[[129 128 127 129 129 127 128 151 127 130 129]
 [122 129 129 130 133 131 130 125 128 131 123]
 [128 149 109 145 130 110 128 132 110 128 128]]
->
[[128 149 109 145 130 110 128 132 110 128 128]
 [129 128 127 129 129 127 128 151 127 130 129]
 [122 129 129 130 133 131 130 125 128 131 123]]

[[125 125 153 138 116 133 128 135 118 124 113 136 139 110]
 [139 132 135 104 140 114 116 135 113 118 120 131 135 138]
 [137 123 123 146 152 135 136 121 137 124 118 118 138 112]
 [139 128 114 127 131 103 121 128 103 129 130 141 136 129]
 [137 126 136 143 150 139 135 123 135 119 114 121 138 109]
 [138 124 122 132 117 134 123 119 137 134 156 130 118 148]]
->
[[139 128 114 127 131 103 121 128 103 129 130 141 136 129]
 [138 124 122 132 117 134 123 119 137 134 156 130 118 148]
 [137 123 123 146 152 135 136 121 137 124 118 118 138 112]
 [139 132 135 104 140 114 116 135 113 118 120 131 135 138]
 [137 126 136 143 150 139 135 123 135 119 114 121 138 109]
 [125 125 153 138 116 133 128 135 118 124 113 136 139 110]]

[[123 128 106 131 125 132]
 [142 144 126 123 118 124]
 [129 126 130 133 114 129]
 [123 123 115 135 116 128]
 [135 127 124 126 121 127]
 [129 134 140 129 115 128]
 [134 140 120 129 118 131]
 [135 130 123 133 117 131]
 [128 126 117 130 114 125]]
->
[[123 128 106 131 125 132]
 [123 123 115 135 116 128]
 [128 126 117 130 114 125]
 [134 140 120 129 118 131]
 [135 130 123 133 117 131]
 [135 127 124 126 121 127]
 [142 144 126 123 118 124]
 [129 126 130 133 114 129]
 [129 134 140 129 115 128]]

[[129 141 121 128 136 135 135 105 135 135 138 143]
 [119 123 140 120 120 129 123 123 121 145 127 120]
 [133 135 119 141 132 122 135 144 135 106 119 132]]
->
[[133 135 119 141 132 122 135 144 135 106 119 132]
 [129 141 121 128 136 135 135 105 135 135 138 143]
 [119 123 140 120 120 129 123 123 121 145 127 120]]

[[128 144 131 122 121]
 [129 115 126 132 134]
 [128 125 127 130 131]
 [127 156 133 118 115]
 [128 105 124 137 139]]
->
[[128 105 124 137 139]
 [129 115 126 132 134]
 [128 125 127 130 131]
 [128 144 131 122 121]
 [127 156 133 118 115]]

[[126 145 138 116 128 133 129 124 106 139 140 112]
 [113 114 114 135 144 142 136 142 122 146 131 121]]
->
[[113 114 114 135 144 142 136 142 122 146 131 121]
 [126 145 138 116 128 133 129 124 106 139 140 112]]

[[111 119 129 139 126 130 133 127]
 [119 119 120 121 118 126 144 125]
 [128 134 121 107 128 120 123 121]
 [137 114 123 134 139 124 139 146]
 [143 130 135 129 129 133 127 132]
 [133 149 133 126 119 132 115 114]]
->
[[119 119 120 121 118 126 144 125]
 [128 134 121 107 128 120 123 121]
 [137 114 123 134 139 124 139 146]
 [111 119 129 139 126 130 133 127]
 [133 149 133 126 119 132 115 114]
 [143 130 135 129 129 133 127 132]]

[[129 123 138 126 126 134 123 126 126 125 128]
 [130 123 137 126 125 134 123 126 127 124 128]
 [127 129 126 128 131 126 130 124 130 130 136]
 [133 120 155 125 121 136 111 125 127 127 135]
 [117 141 111 139 139 118 131 129 147 137 142]
 [127 126 120 127 130 131 134 127 125 122 123]]
->
[[117 141 111 139 139 118 131 129 147 137 142]
 [127 126 120 127 130 131 134 127 125 122 123]
 [127 129 126 128 131 126 130 124 130 130 136]
 [130 123 137 126 125 134 123 126 127 124 128]
 [129 123 138 126 126 134 123 126 126 125 128]
 [133 120 155 125 121 136 111 125 127 127 135]]

[[139 122 110 121 132 134]
 [128 126 130 122 128 128]
 [124 136 126 120 137 131]
 [118 122 131 128 116 150]
 [120 134 147 133 113 126]
 [131 127 132 128 126 131]
 [137 124 117 130 131 143]
 [129 136 118 133 117 125]
 [124 131 138 139 140 122]
 [136 120 125 136 135 144]
 [129 123 105 128 131 100]]
->
[[129 123 105 128 131 100]
 [139 122 110 121 132 134]
 [137 124 117 130 131 143]
 [129 136 118 133 117 125]
 [136 120 125 136 135 144]
 [124 136 126 120 137 131]
 [128 126 130 122 128 128]
 [118 122 131 128 116 150]
 [131 127 132 128 126 131]
 [124 131 138 139 140 122]
 [120 134 147 133 113 126]]
---
[[153 134 123 109 136 114 118]
 [113 118 149 111 142 129 147]
 [115 139 152 135 141 115 132]
 [111 128 107 137 129 142 133]
 [114 131 115 149 143 150 121]
 [142 115 132 145 112 128 111]
 [139 158 119 113 129 139 149]
 [143 129 110 116 121 140 124]
 [117 154 112 143 120 109 131]
 [138 133 122 115 139 146 135]
 [111 105 135 114 138 145 138]
 [115 143 113 130 136 129 128]]
->
[[153 123 136 118]
 [113 149 142 147]
 [115 152 141 132]
 [111 107 129 133]
 [114 115 143 121]
 [142 132 112 111]
 [139 119 129 149]
 [143 110 121 124]
 [117 112 120 131]
 [138 122 139 135]
 [111 135 138 138]
 [115 113 136 128]]

[[121 127 117 124 121 128 126 131 128 149 131 129 123 127]
 [129 128 119 125 131 150 125 125 129 125 124 129 124 127]]
->
[[121 117 121 126 128 131 123]
 [129 119 131 125 129 124 124]]

[[128 141 114 107 134 111 143 132 134 129 115]
 [124 125 139 135 117 133 129 142 140 121 135]
 [130 124 140 143 125 139 125 133 129 130 137]
 [125 135 129 121 127 119 139 145 126 125 119]
 [128 128 132 137 133 136 126 122 128 129 134]]
->
[[128 114 134 143 134 115]
 [124 139 117 129 140 135]
 [130 140 125 125 129 137]
 [125 129 127 139 126 119]
 [128 132 133 126 128 134]]

[[134 111 130 137 122 132 154 147]
 [117 112 114 128 130 109 140 151]
 [144 127 138 141 114 148 148 127]
 [114 131 115 104 115 119 131 112]
 [122 142 141 157 114 141 114 118]
 [111 140 124 130 109 126 118 112]
 [120 130 150 143 140 134 102 122]]
->
[[134 130 122 154]
 [117 114 130 140]
 [144 138 114 148]
 [114 115 115 131]
 [122 141 114 114]
 [111 124 109 118]
 [120 150 140 102]]

[[128 124]
 [145 122]
 [122 130]
 [128 125]
 [138 115]
 [130 116]
 [145 109]
 [122 127]
 [120 125]
 [120 130]
 [151 121]]
->
[[128]
 [145]
 [122]
 [128]
 [138]
 [130]
 [145]
 [122]
 [120]
 [120]
 [151]]

[[149 110 139 116 131 128 131 148 107 111 138 120]
 [130 136 137 128 133 124 124 130 132 130 130 127]]
->
[[149 139 131 131 107 138]
 [130 137 133 124 132 130]]

[[123 140 141 142]
 [138 111 117 116]
 [126 133 148 149]]
->
[[123 141]
 [138 117]
 [126 148]]

[[140 146 134 141 144 116 133 129 129 128 129 142 145 144 130 130]
 [136 126 120 124 133 123 137 138 139 135 136 137 124 136 137 137]
 [149 118 140 127 117 132 120 120 121 123 122 150 129 116 131 131]]
->
[[140 134 144 133 129 129 145 130]
 [136 120 133 137 139 136 124 137]
 [149 140 117 120 121 122 129 131]]
